Here is a tiny trained network, its code and every weight. The questions are about switching its units off for an input and a target symbol, where a switched-off unit gives its printed mean instead of its output.

import numpy as np


def w(rows, s, z=0):
    codes = np.array(rows[::2]) - 128.0
    scale = np.full(codes.shape[1], s)
    scale[-1] = z or s
    return codes * scale


def f(y):
    return y / 2 * (1 + np.tanh(0.7978845608 * (y + 0.044715 * y**3)))


def softmax(a):
    e = np.exp(a - a.max(-1, keepdims=True))
    return e / e.sum(-1, keepdims=True)


def log_softmax(a):
    a = a - a.max(-1, keepdims=True)
    return a - np.log(np.exp(a).sum(-1, keepdims=True))


def net(x, mask):
    ids = ['αγδεζηθλμπσ'.index(c) for c in x.split()]
    T = len(ids)
    res = E[ids] + P[:T]
    q, k, v = (res @ M[0].T for M in (Q, K, V))
    z = softmax(np.where(np.tri(T) > 0, q @ k.T / 4**0.5, -1e9)) @ v
    res = res + np.where(mask[0], z, O[0][:, -1]) @ O[0][:, :-1]
    y = f(res @ A[0][:, :-1].T + A[0][:, -1])
    res = res + np.where(mask[1:17], y, B[0][:, -1]) @ B[0][:, :-1]
    return log_softmax(res[-1] @ U[:, :-1].T + U[:, -1])


Q, K, V, O, A, B = {}, {}, {}, {}, {}, {}
E = w([
[104,101,80,98,136,115,187,143,101,113,129],'α',
[93,110,118,125,187,111,181,158,100,164,230],'γ',
[68,100,99,127,160,92,178,133,74,135,176],'δ',
[107,95,103,100,111,160,160,93,220,86,153],'ε',
[84,72,100,63,140,127,172,147,73,123,96],'ζ',
[118,126,164,160,70,164,91,134,137,154,171],'η',
[140,155,151,144,185,154,118,88,195,122,71],'θ',
[171,169,58,150,189,186,173,82,154,128,141],'λ',
[91,108,159,75,121,104,129,5,110,129,78],'μ',
[118,107,54,187,86,130,85,124,125,211,87],'π',
[115,212,104,153,61,188,179,151,104,160,177],'σ',
],0.019)
P = w([
[255,105,148,96,93,65,86,124,194,75,142],'0',
[148,154,109,62,160,146,65,108,140,108,184],'1',
[104,170,66,52,154,187,76,92,116,120,149],'2',
[95,120,109,96,155,205,153,105,127,176,154],'3',
[70,80,141,152,166,221,216,91,126,230,149],'4',
[63,100,113,159,129,241,195,103,94,206,84],'5',
[29,127,83,165,113,215,188,138,98,197,51],'6',
],0.0061)
Q[0] = w([
[99,123,92,137,73,97,126,219,70,185,140],'H0',
[212,163,208,206,132,30,91,254,132,75,86],'H0',
[196,201,156,143,12,106,16,76,185,98,132],'H0',
[161,131,131,197,123,166,156,146,119,209,141],'H0',
],0.0079)
K[0] = w([
[55,80,106,112,44,86,176,129,99,213,118],'H0',
[112,69,70,104,162,1,119,165,120,77,142],'H0',
[162,150,134,103,108,63,109,167,140,97,189],'H0',
[65,149,94,113,112,152,130,146,141,115,132],'H0',
],0.0094)
V[0] = w([
[196,253,92,229,172,122,110,103,194,146,131],'H0',
[182,191,138,184,88,179,83,168,81,148,137],'H0',
[142,123,81,103,168,150,254,192,78,85,198],'H0',
[157,140,116,69,233,148,140,129,206,125,42],'H0',
],0.0068)
O[0] = w([
[181,117,140,176,188,100,165,109,124,216,51,124],'H0',
[118,80,109,103,133,116,145,161,119,179,122,57],'H0',
[164,183,48,112,115,37,133,177,138,91,152,255],'H0',
[106,113,118,250,193,132,133,176,106,60,95,185],'H0',
],0.011,0.001)
A[0] = w([
[91,107,134,152,162,137,84,140,106,34,95,159],'N0',
[165,119,130,60,92,129,149,145,133,135,160,166],'N1',
[111,57,119,159,225,100,181,196,86,128,74,101],'N2',
[127,113,58,87,137,57,142,255,35,151,156,64],'N3',
[30,104,174,198,117,208,145,58,99,56,108,117],'N4',
[127,127,154,71,107,90,113,126,71,98,187,79],'N5',
[81,192,59,69,111,95,186,151,103,145,165,32],'N6',
[124,141,70,111,161,112,106,237,77,100,136,46],'N7',
[52,73,171,69,77,130,47,191,101,119,200,140],'N8',
[119,146,98,133,72,216,166,188,147,70,171,111],'N9',
[146,142,78,153,191,87,165,211,145,88,155,164],'N10',
[76,203,165,184,222,144,111,129,123,140,189,115],'N11',
[148,93,218,98,176,158,154,45,104,155,98,131],'N12',
[113,115,114,87,174,48,123,138,57,197,81,66],'N13',
[99,115,136,61,161,28,157,101,55,114,91,252],'N14',
[176,180,139,95,51,4,113,197,125,126,161,48],'N15',
],0.0069,0.0019)
B[0] = w([
[178,100,226,87,107,84,208,121,57,113,93,205],'N0',
[92,101,134,118,145,150,148,140,165,187,47,195],'N1',
[80,136,81,181,68,139,164,195,133,144,133,233],'N2',
[176,177,227,101,37,131,142,203,103,95,135,240],'N3',
[156,194,161,110,209,149,73,172,110,149,130,255],'N4',
[62,217,134,128,189,25,198,50,137,166,48,191],'N5',
[136,150,137,60,155,59,173,57,111,92,59,246],'N6',
[132,119,140,141,3,40,100,136,67,113,147,192],'N7',
[89,85,12,166,159,40,164,92,77,193,138,239],'N8',
[147,12,114,57,138,143,54,167,130,81,122,215],'N9',
[149,141,195,170,104,119,86,103,172,126,189,216],'N10',
[114,54,182,3,77,118,101,59,77,81,50,170],'N11',
[61,167,64,167,26,112,76,173,215,142,202,220],'N12',
[245,107,141,105,98,204,155,184,154,149,104,190],'N13',
[173,157,94,207,133,138,119,94,188,133,154,202],'N14',
[101,68,123,170,224,131,50,249,164,144,158,196],'N15',
],0.0049,0.0083)
U = w([
[142,231,221,127,60,146,148,50,86,113,160,220],'α',
[219,68,146,85,123,181,66,197,209,57,152,224],'γ',
[189,115,202,164,2,155,169,148,74,117,160,58],'δ',
[213,146,179,37,132,142,146,189,95,184,95,82],'ε',
[134,74,104,52,184,75,210,10,159,158,49,3],'ζ',
[169,120,163,117,168,100,76,191,139,163,175,66],'η',
[135,69,118,109,65,83,138,119,62,98,105,69],'θ',
[78,103,223,146,165,116,136,216,121,148,68,93],'λ',
[129,197,6,172,207,75,158,120,166,126,149,164],'μ',
[180,41,138,71,240,147,122,127,7,152,125,109],'π',
[60,86,17,123,73,174,52,187,169,189,192,246],'σ',
],0.0046,0.0023)

Each question gives the input, a string of symbols that net reads in full, and the target symbol t.
The units are the heads (4 rows each of Q, K, V and O) and the neurons (one row each of A and B). Each row of codes is followed by its name. A weight is (code - 128) times the scale printed after its matrix; where a second scale follows, it is the last column's (O, A, B and U).
mask holds one flag per unit, heads first, then neurons. A switched-off unit (its flag False) gives its mean, the last column of its rows in O or B, instead of its output. The means were averaged over made-up inputs and are rounded, as every weight is.
A unit's drop is (log p(t) with every unit on - log p(t) with that unit switched off) / (log p(t) with every unit on - log p(t) with every unit switched off).
The circuit of an input: a set's keep is (log p(t) with only the set's units on - log p(t) with every unit switched off) / (log p(t) with every unit on - log p(t) with every unit switched off). Starting from the 12 units with the biggest drops (on a tie, the unit counted first), units are removed one at a time, each time the one whose removal leaves the highest keep (on an exact tie, the one counted first), for as long as the keep stays at least 0.8.
units of the circuit, in order: the units of the circuit, biggest drop first
top k neurons: the k neurons with the biggest drops, biggest first
drop when u is switched off: that unit's drop, to one decimal
input π μ π η μ, target σ: units of the circuit, in order -> N12; H0
input μ σ ζ α, target ε: top 2 neurons -> N3; N13
input ζ ε δ, target θ: units of the circuit, in order -> H0; N7; N11; N6
input μ θ ε δ ε, target λ: top neuron -> N4
input α δ ε ζ π α, target σ: units of the circuit, in order -> H0; N12; N0; N6
input ζ π σ, target ε: units of the circuit, in order -> H0; N3; N12
input α η λ π π γ, target σ: units of the circuit, in order -> H0; N12; N0
input δ δ μ σ ζ γ, target ε: units of the circuit, in order -> H0; N3
input σ η λ π μ, target μ: units of the circuit, in order -> H0; N14; N12
input π ζ δ ε ε, target γ: top 3 neurons -> N9; N8; N5
input σ ζ ζ α ζ α, target θ: top 2 neurons -> N7; N6
input θ ζ ε λ ε π ζ, target σ: units of the circuit, in order -> H0; N12; N0; N6
input ζ η ζ δ, target ζ: top 2 neurons -> N6; N5
input π η δ, target σ: units of the circuit, in order -> H0; N12; N0
input ε ζ ζ δ θ δ, target λ: top 2 neurons -> N2; N4
input γ ε α ε μ α, target π: top neuron -> N4
input θ δ η α δ μ, target σ: drop when N12 is switched off -> 1.2
input γ δ δ, target μ: drop when H0 is switched off -> 1.3
input π σ ε ζ α λ γ, target δ: drop when H0 is switched off -> 0.5
input π ζ θ, target λ: top neuron -> N2
